Here is a tiny trained network, its code and every weight. The questions are about switching its units off for an input and a target symbol, where a switched-off unit gives its printed mean instead of its output.

import numpy as np


def w(rows, s, z=0):
    codes = np.array(rows[::2]) - 128.0
    scale = np.full(codes.shape[1], s)
    scale[-1] = z or s
    return codes * scale


def f(y):
    return y / 2 * (1 + np.tanh(0.7978845608 * (y + 0.044715 * y**3)))


def softmax(a):
    e = np.exp(a - a.max(-1, keepdims=True))
    return e / e.sum(-1, keepdims=True)


def log_softmax(a):
    a = a - a.max(-1, keepdims=True)
    return a - np.log(np.exp(a).sum(-1, keepdims=True))


def net(x, mask):
    ids = ['αγδζηλμσψ'.index(c) for c in x.split()]
    T = len(ids)
    res = E[ids] + P[:T]
    q, k, v = (res @ M[0].T for M in (Q, K, V))
    z = softmax(np.where(np.tri(T) > 0, q @ k.T / 4**0.5, -1e9)) @ v
    res = res + np.where(mask[0], z, O[0][:, -1]) @ O[0][:, :-1]
    y = f(res @ A[0][:, :-1].T + A[0][:, -1])
    res = res + np.where(mask[1:13], y, B[0][:, -1]) @ B[0][:, :-1]
    return log_softmax(res[-1] @ U[:, :-1].T + U[:, -1])


Q, K, V, O, A, B = {}, {}, {}, {}, {}, {}
E = w([
[78,159,91,73,114,132,215,123,76,82,192],'α',
[131,116,148,174,162,169,171,153,111,54,142],'γ',
[169,125,166,105,127,170,216,128,140,116,136],'δ',
[112,132,126,95,146,141,200,210,126,80,146],'ζ',
[107,141,166,150,61,165,79,179,141,149,134],'η',
[117,210,176,73,151,103,106,107,47,172,105],'λ',
[146,65,92,117,198,132,184,176,73,164,175],'μ',
[82,92,119,75,153,113,106,105,155,122,85],'σ',
[135,156,146,126,248,133,115,131,179,117,253],'ψ',
],0.013)
P = w([
[158,167,64,49,150,216,141,167,114,65,123],'0',
[95,153,118,89,164,201,157,163,99,128,136],'1',
[85,132,176,82,157,169,147,162,96,127,142],'2',
[103,101,220,92,163,129,139,190,135,139,146],'3',
[90,99,240,85,135,82,145,187,142,130,162],'4',
[91,78,254,89,113,41,139,193,157,100,144],'5',
],0.0051)
Q[0] = w([
[148,109,151,129,154,1,137,92,138,93,136],'h0',
[87,103,180,49,186,155,195,174,100,95,164],'h0',
[78,81,119,82,156,138,111,110,174,126,87],'h0',
[173,170,45,196,92,165,120,100,114,151,103],'h0',
],0.0098)
K[0] = w([
[144,175,132,130,2,147,179,147,82,36,49],'h0',
[74,110,163,114,83,69,3,122,154,181,80],'h0',
[91,72,50,148,95,159,105,132,191,108,105],'h0',
[164,146,100,100,209,144,255,100,90,93,149],'h0',
],0.0078)
V[0] = w([
[168,154,135,146,159,138,196,117,58,98,209],'h0',
[112,98,140,84,187,86,164,67,158,89,114],'h0',
[129,254,133,117,125,137,71,90,75,188,91],'h0',
[145,160,176,157,53,187,121,207,169,126,189],'h0',
],0.0084)
O[0] = w([
[184,136,89,106,98,116,44,52,66,104,115,2],'h0',
[127,121,167,72,178,173,169,74,97,92,153,181],'h0',
[132,159,228,143,91,2,143,162,136,104,154,91],'h0',
[144,211,72,160,73,143,49,183,194,160,98,181],'h0',
],0.0087,0.0024)
A[0] = w([
[167,75,70,220,165,161,59,115,94,132,102,126],'n0',
[107,104,166,226,164,96,120,156,188,117,164,124],'n1',
[149,127,115,108,143,114,125,109,78,188,183,169],'n2',
[153,94,32,118,169,158,111,127,111,69,54,80],'n3',
[121,147,151,84,186,119,115,65,118,96,167,88],'n4',
[175,91,191,141,49,191,65,45,107,92,46,176],'n5',
[143,199,87,191,61,107,152,158,162,125,33,46],'n6',
[153,142,24,134,92,42,46,71,196,142,10,30],'n7',
[135,94,167,148,115,156,180,143,184,207,118,95],'n8',
[134,150,147,199,76,6,87,165,162,177,104,65],'n9',
[109,81,170,87,159,102,186,127,65,71,64,2],'n10',
[227,85,88,96,147,138,121,52,101,255,108,83],'n11',
],0.0078,0.0046)
B[0] = w([
[166,71,87,199,158,83,114,194,110,158,115,133],'n0',
[144,188,132,32,105,119,171,54,77,185,102,181],'n1',
[121,124,126,96,102,127,92,142,134,63,98,145],'n2',
[78,84,210,144,75,82,144,161,80,168,127,159],'n3',
[139,98,98,193,112,113,105,118,129,101,145,205],'n4',
[170,221,55,159,218,45,186,45,141,212,85,142],'n5',
[166,83,137,153,81,113,63,82,142,75,220,205],'n6',
[136,113,183,56,242,99,193,150,156,1,93,152],'n7',
[59,123,64,154,111,155,92,124,46,79,105,192],'n8',
[87,73,121,164,162,169,200,41,109,178,164,231],'n9',
[198,146,106,176,139,81,118,76,178,138,169,253],'n10',
[214,77,176,44,67,162,94,115,214,198,201,127],'n11',
],0.0071,0.0055)
U = w([
[105,144,69,67,74,138,105,72,56,67,133,72],'α',
[122,130,58,238,154,89,135,146,89,164,93,126],'γ',
[174,206,93,79,148,139,149,99,193,203,115,141],'δ',
[68,156,164,62,122,176,122,253,115,119,48,255],'ζ',
[67,106,160,183,70,142,134,73,105,204,163,57],'η',
[171,153,199,128,108,26,126,139,117,106,133,109],'λ',
[164,62,133,99,103,126,108,155,131,142,152,49],'μ',
[108,68,125,121,200,156,187,77,155,77,145,123],'σ',
[167,159,94,192,114,150,41,149,199,69,183,144],'ψ',
],0.0061,0.0049)

Each question gives the input, a string of symbols that net reads in full, and the target symbol t.
The units are the heads (4 rows each of Q, K, V and O) and the neurons (one row each of A and B). Each row of codes is followed by its name. A weight is (code - 128) times the scale printed after its matrix; where a second scale follows, it is the last column's (O, A, B and U).
mask holds one flag per unit, heads first, then neurons. A switched-off unit (its flag False) gives its mean, the last column of its rows in O or B, instead of its output. The means were averaged over made-up inputs and are rounded, as every weight is.
A unit's drop is (log p(t) with every unit on - log p(t) with that unit switched off) / (log p(t) with every unit on - log p(t) with every unit switched off).
The circuit of an input: a set's keep is (log p(t) with only the set's units on - log p(t) with every unit switched off) / (log p(t) with every unit on - log p(t) with every unit switched off). Starting from the 12 units with the biggest drops (on a tie, the unit counted first), units are removed one at a time, each time the one whose removal leaves the highest keep (on an exact tie, the one counted first), for as long as the keep stays at least 0.8.
units of the circuit, in order: the units of the circuit, biggest drop first
unit that matters most: the unit with the biggest drop
k most important neurons: the k neurons with the biggest drops, biggest first
drop when u is switched off: that unit's drop, to one decimal
input σ λ α α δ δ, target λ: units of the circuit, in order	(h0 n9)
input λ η σ μ, target ζ: unit that matters most	n10
input δ γ η σ σ ζ, target ζ: units of the circuit, in order	(n10 h0)
input η ψ σ ψ, target δ: units of the circuit, in order	(n1 h0)
input ζ ψ γ, target γ: units of the circuit, in order	(h0 n5 n0)
input η γ σ λ η, target η: units of the circuit, in order	(h0 n9 n7)
input η λ η α δ, target η: units of the circuit, in order	(h0 n9 n6 n1)
input ψ γ η, target δ: 3 most important neurons	(n5 n8 n4)
input δ η η μ μ, target η: units of the circuit, in order	(h0 n9 n1)
input σ ζ α μ λ γ, target λ: units of the circuit, in order	(h0 n9)
input γ γ δ, target δ: units of the circuit, in order	(h0 n5)
input ψ η δ λ δ, target η: 2 most important neurons	(n9 n7)
input δ ζ μ μ, target μ: 3 most important neurons	(n11 n0 n3)
input λ ζ α, target λ: units of the circuit, in order	(h0)
input σ σ σ δ η, target ζ: 2 most important neurons	(n10 n6)
input α α η σ σ, target ζ: drop when n6 is switched off	0.1
input η δ ζ σ δ δ, target ζ: drop when n4 is switched off	0.1
input γ ζ γ, target γ: drop when n5 is switched off	0.4
